Below is a small trained network, with its code and all its weights. Each question gives an input and a target symbol and asks what happens when units are switched off, that is, made to give their printed mean instead of their output.

import numpy as np


def w(rows, s, z=0):
    codes = np.array(rows[::2]) - 128.0
    scale = np.full(codes.shape[1], s)
    scale[-1] = z or s
    return codes * scale


def f(y):
    return y / 2 * (1 + np.tanh(0.7978845608 * (y + 0.044715 * y**3)))


def softmax(a):
    e = np.exp(a - a.max(-1, keepdims=True))
    return e / e.sum(-1, keepdims=True)


def log_softmax(a):
    a = a - a.max(-1, keepdims=True)
    return a - np.log(np.exp(a).sum(-1, keepdims=True))


def net(x, mask):
    ids = ['αγθλπψ'.index(c) for c in x.split()]
    T = len(ids)
    res = E[ids] + P[:T]
    u = 0
    for l in range(2):
        r = res
        for j in range(2):
            rows = slice(2 * j, 2 * j + 2)
            q, k, v = (r @ M[l][rows].T for M in (Q, K, V))
            z = softmax(np.where(np.tri(T) > 0, q @ k.T / 2**0.5, -1e9)) @ v
            o = O[l][rows]
            res = res + np.where(mask[u + j], z, o[:, -1]) @ o[:, :-1]
        u += 2
        y = f(res @ A[l][:, :-1].T + A[l][:, -1])
        res = res + np.where(mask[u : u + 4], y, B[l][:, -1]) @ B[l][:, :-1]
        u += 4
    return log_softmax(res[-1] @ U[:, :-1].T + U[:, -1])


Q, K, V, O, A, B = {}, {}, {}, {}, {}, {}
E = w([
[252,103,169],'α',
[158,218,65],'γ',
[113,194,123],'θ',
[39,97,149],'λ',
[98,172,108],'π',
[145,41,221],'ψ',
],0.02)
P = w([
[177,254,239],'0',
[171,91,177],'1',
[148,93,157],'2',
[133,92,144],'3',
[125,100,137],'4',
[111,119,137],'5',
[108,130,137],'6',
[103,151,134],'7',
[98,161,134],'8',
[89,167,145],'9',
[87,179,139],'10',
[80,195,148],'11',
[71,207,155],'12',
],0.0068)
Q[0] = w([
[98,127,249],'0.h0',
[19,202,126],'0.h0',
[165,241,154],'0.h1',
[254,221,201],'0.h1',
],0.0042)
K[0] = w([
[59,165,3],'0.h0',
[178,101,37],'0.h0',
[131,116,80],'0.h1',
[161,221,157],'0.h1',
],0.0048)
V[0] = w([
[112,153,108],'0.h0',
[101,152,157],'0.h0',
[131,34,255],'0.h1',
[94,86,125],'0.h1',
],0.0075)
O[0] = w([
[170,123,226,130],'0.h0',
[126,121,105,161],'0.h0',
[149,209,212,59],'0.h1',
[101,255,75,2],'0.h1',
],0.0045,0.0024)
A[0] = w([
[215,155,70,252],'0.n0',
[140,246,157,142],'0.n1',
[72,153,77,75],'0.n2',
[70,148,61,117],'0.n3',
],0.013,0.0031)
B[0] = w([
[95,186,45,254],'0.n0',
[145,2,102,218],'0.n1',
[158,251,145,170],'0.n2',
[134,207,205,184],'0.n3',
],0.0079,0.0086)
Q[1] = w([
[4,79,173],'1.h0',
[157,65,193],'1.h0',
[127,254,160],'1.h1',
[212,162,173],'1.h1',
],0.0086)
K[1] = w([
[2,141,189],'1.h0',
[159,68,198],'1.h0',
[85,117,71],'1.h1',
[64,252,106],'1.h1',
],0.0098)
V[1] = w([
[155,2,144],'1.h0',
[156,98,89],'1.h0',
[105,171,126],'1.h1',
[140,49,119],'1.h1',
],0.0076)
O[1] = w([
[93,238,179,2],'1.h0',
[253,146,117,148],'1.h0',
[153,165,186,169],'1.h1',
[127,28,62,57],'1.h1',
],0.006,0.0045)
A[1] = w([
[152,187,154,59],'1.n0',
[134,109,122,1],'1.n1',
[122,254,155,188],'1.n2',
[62,162,104,164],'1.n3',
],0.0093,0.0024)
B[1] = w([
[177,253,193,157],'1.n0',
[239,167,153,100],'1.n1',
[96,184,111,254],'1.n2',
[98,92,12,188],'1.n3',
],0.0057,0.0044)
U = w([
[166,1,129,245],'α',
[107,239,157,181],'γ',
[132,176,68,31],'θ',
[236,172,177,40],'λ',
[138,143,223,64],'π',
[41,128,132,69],'ψ',
],0.0093,0.011)

Each question gives the input, a string of symbols that net reads in full, and the target symbol t.
The units are the heads (2 rows each of Q, K, V and O) and the neurons (one row each of A and B). Each row of codes is followed by its name. A weight is (code - 128) times the scale printed after its matrix; where a second scale follows, it is the last column's (O, A, B and U).
mask holds one flag per unit, layer by layer, with each layer's heads first. A switched-off unit (its flag False) gives its mean, the last column of its rows in O or B, instead of its output. The means were averaged over made-up inputs and are rounded, as every weight is.
A unit's drop is (log p(t) with every unit on - log p(t) with that unit switched off) / (log p(t) with every unit on - log p(t) with every unit switched off).
unit that matters most: the unit with the biggest drop
k most important neurons: the k neurons with the biggest drops, biggest first
top k neurons in layer l: the k neurons of layer l with the biggest drops, biggest first
which heads matter: for each layer, one digit per head in row order, 1 if its drop is at least 0.15 and else 0, layers parted by /
drop when u is switched off: that unit's drop, to one decimal
input γ γ α π γ π γ γ α, target γ: which heads matter : 00 / 11
input θ θ λ ψ π λ θ ψ θ λ λ γ γ, target θ: unit that matters most : 0.n1
input γ λ γ ψ α γ θ, target α: which heads matter : 00 / 10
input α π α ψ ψ θ α γ ψ, target γ: which heads matter : 01 / 10
input γ γ π λ λ λ, target γ: which heads matter : 01 / 00
input π α λ ψ ψ ψ γ, target α: 2 most important neurons : (0.n1; 0.n0)
input π α γ α, target λ: top 2 neurons in layer 1 : (1.n0; 1.n3)
input π α γ λ α, target γ: top 2 neurons in layer 0 : (0.n1; 0.n0)
input γ λ γ λ θ π γ α ψ γ γ ψ, target π: which heads matter : 00 / 10
input λ θ θ α λ ψ, target π: which heads matter : 01 / 10
input α ψ θ γ, target α: top 2 neurons in layer 1 : (1.n2; 1.n0)
input γ γ π, target α: drop when 1.h0 is switched off : 0.9
input λ π α λ λ γ θ ψ π λ π θ θ, target α: drop when 0.n1 is switched off : 1.1
input ψ ψ γ γ λ γ ψ, target γ: drop when 0.n0 is switched off : 0.1
